Below are the code and all the weights of a small trained network. Each question names an input and a target symbol and asks about switching units off, where a switched-off unit gives its printed mean instead of its output.

import numpy as np


def w(rows, s, z=0):
    codes = np.array(rows[::2]) - 128.0
    scale = np.full(codes.shape[1], s)
    scale[-1] = z or s
    return codes * scale


def f(y):
    return y / 2 * (1 + np.tanh(0.7978845608 * (y + 0.044715 * y**3)))


def softmax(a):
    e = np.exp(a - a.max(-1, keepdims=True))
    return e / e.sum(-1, keepdims=True)


def log_softmax(a):
    a = a - a.max(-1, keepdims=True)
    return a - np.log(np.exp(a).sum(-1, keepdims=True))


def net(x, mask):
    ids = ['ΞΨαβζθλτφω'.index(c) for c in x.split()]
    T = len(ids)
    res = E[ids] + P[:T]
    u = 0
    for l in range(3):
        q, k, v = (res @ M[l].T for M in (Q, K, V))
        z = softmax(np.where(np.tri(T) > 0, q @ k.T / 2**0.5, -1e9)) @ v
        res = res + np.where(mask[u], z, O[l][:, -1]) @ O[l][:, :-1]
        u += 1
        y = f(res @ A[l][:, :-1].T + A[l][:, -1])
        res = res + np.where(mask[u : u + 4], y, B[l][:, -1]) @ B[l][:, :-1]
        u += 4
    return log_softmax(res[-1] @ U[:, :-1].T + U[:, -1])


Q, K, V, O, A, B = {}, {}, {}, {}, {}, {}
E = w([
[116,77,142],'Ξ',
[119,59,141],'Ψ',
[199,133,254],'α',
[92,98,147],'β',
[49,87,149],'ζ',
[95,3,116],'θ',
[92,69,117],'λ',
[167,153,129],'τ',
[234,12,71],'φ',
[91,169,173],'ω',
],0.0046)
P = w([
[69,215,113],'0',
[116,238,138],'1',
[134,229,151],'2',
[171,255,135],'3',
[183,212,155],'4',
[208,178,207],'5',
[175,176,162],'6',
[196,191,188],'7',
[161,157,222],'8',
[189,130,221],'9',
],0.0021)
Q[0] = w([
[3,93,24],'L0H1',
[80,197,27],'L0H1',
],0.019)
K[0] = w([
[5,178,194],'L0H1',
[85,124,100],'L0H1',
],0.027)
V[0] = w([
[168,228,107],'L0H1',
[79,2,141],'L0H1',
],0.0091)
O[0] = w([
[120,56,184,39],'L0H1',
[145,254,51,253],'L0H1',
],0.0079,0.0011)
A[0] = w([
[27,64,65,36],'L0N1',
[99,204,131,21],'L0N2',
[141,2,100,255],'L0N3',
[132,97,140,87],'L0N4',
],0.009,0.002)
B[0] = w([
[142,40,153,81],'L0N1',
[121,46,95,82],'L0N2',
[138,253,129,249],'L0N3',
[142,173,156,110],'L0N4',
],0.013,0.002)
Q[1] = w([
[130,66,42],'L1H1',
[234,4,220],'L1H1',
],0.029)
K[1] = w([
[1,151,127],'L1H1',
[52,11,164],'L1H1',
],0.037)
V[1] = w([
[90,102,142],'L1H1',
[2,60,174],'L1H1',
],0.0095)
O[1] = w([
[109,154,124,86],'L1H1',
[58,254,113,1],'L1H1',
],0.0076,0.0096)
A[1] = w([
[170,91,114,3],'L1N1',
[99,170,8,136],'L1N2',
[92,30,106,141],'L1N3',
[161,131,247,184],'L1N4',
],0.012,0.0034)
B[1] = w([
[115,140,246,199],'L1N1',
[75,49,137,99],'L1N2',
[211,183,138,225],'L1N3',
[127,153,2,254],'L1N4',
],0.012,0.0037)
Q[2] = w([
[57,141,254],'L2H1',
[153,139,98],'L2H1',
],0.026)
K[2] = w([
[252,146,200],'L2H1',
[112,127,132],'L2H1',
],0.029)
V[2] = w([
[77,253,171],'L2H1',
[28,105,153],'L2H1',
],0.017)
O[2] = w([
[120,4,69,3],'L2H1',
[54,105,200,43],'L2H1',
],0.017,0.0061)
A[2] = w([
[63,96,29,108],'L2N1',
[166,187,104,2],'L2N2',
[2,181,43,203],'L2N3',
[54,73,145,122],'L2N4',
],0.0088,0.0066)
B[2] = w([
[175,103,106,143],'L2N1',
[91,25,187,254],'L2N2',
[5,132,48,132],'L2N3',
[179,119,177,163],'L2N4',
],0.015,0.011)
U = w([
[75,85,212,2],'Ξ',
[126,148,99,62],'Ψ',
[131,156,46,175],'α',
[129,56,78,25],'β',
[100,170,111,97],'ζ',
[147,154,44,91],'θ',
[114,166,86,123],'λ',
[230,147,166,240],'τ',
[85,116,106,137],'φ',
[113,254,151,97],'ω',
],0.0045,0.0047)

Each question gives the input, a string of symbols that net reads in full, and the target symbol t.
The units are the heads (2 rows each of Q, K, V and O) and the neurons (one row each of A and B). Each row of codes is followed by its name. A weight is (code - 128) times the scale printed after its matrix; where a second scale follows, it is the last column's (O, A, B and U).
mask holds one flag per unit, layer by layer, with each layer's heads first. A switched-off unit (its flag False) gives its mean, the last column of its rows in O or B, instead of its output. The means were averaged over made-up inputs and are rounded, as every weight is.
A unit's drop is (log p(t) with every unit on - log p(t) with that unit switched off) / (log p(t) with every unit on - log p(t) with every unit switched off).
The circuit of an input: a set's keep is (log p(t) with only the set's units on - log p(t) with every unit switched off) / (log p(t) with every unit on - log p(t) with every unit switched off). Starting from the 12 units with the biggest drops (on a tie, the unit counted first), units are removed one at a time, each time the one whose removal leaves the highest keep (on an exact tie, the one counted first), for as long as the keep stays at least 0.8.
units of the circuit, in order: the units of the circuit, biggest drop first
unit that matters most: the unit with the biggest drop
top k neurons: the k neurons with the biggest drops, biggest first
k most important neurons of layer l: the k neurons of layer l with the biggest drops, biggest first
drop when u is switched off: that unit's drop, to one decimal
input ζ τ β ζ, target Ξ: top neuron => L1N1
input θ τ ζ ω, target ω: top 3 neurons => L1N2, L1N1, L2N2
input ζ φ θ ζ ω, target Ξ: top 4 neurons => L1N2, L1N3, L1N4, L0N3
input ζ λ φ ω ζ λ, target Ξ: 3 most important neurons of layer 1 => L1N2, L1N3, L1N4
input ζ θ θ, target Ξ: 3 most important neurons of layer 1 => L1N2, L1N1, L1N4
input θ φ θ φ Ξ, target ω: top 2 neurons => L1N2, L2N2
input ζ φ τ, target Ξ: units of the circuit, in order => L2H1, L1H1, L1N2, L1N3
input θ ζ Ψ ζ τ λ θ θ τ, target ω: top 2 neurons => L1N2, L1N1
input ζ θ φ ζ ζ, target Ξ: 2 most important neurons of layer 1 => L1N2, L1N4
input θ Ξ φ, target ω: top 2 neurons => L1N2, L2N2
input ζ φ φ, target Ξ: top 4 neurons => L1N2, L1N3, L1N4, L0N3
input ζ φ λ θ φ θ θ, target Ξ: top 4 neurons => L1N2, L1N4, L1N3, L0N3
input θ φ ζ β α, target ω: 2 most important neurons of layer 0 => L0N3, L0N2
input θ φ φ ζ ω β, target ω: unit that matters most => L1H1
input θ α φ ζ, target ω: 2 most important neurons of layer 0 => L0N2, L0N4
input θ φ Ψ, target ω: 2 most important neurons of layer 1 => L1N2, L1N1
input θ φ θ, target ω: top 2 neurons => L1N2, L2N2
input ω τ φ φ ω φ β Ψ φ β, target β: drop when L2H1 is switched off => 1.2
input θ Ψ θ θ Ψ, target ω: drop when L1H1 is switched off => 1.2
input ω ω β φ φ Ξ, target β: drop when L2H1 is switched off => 1.2
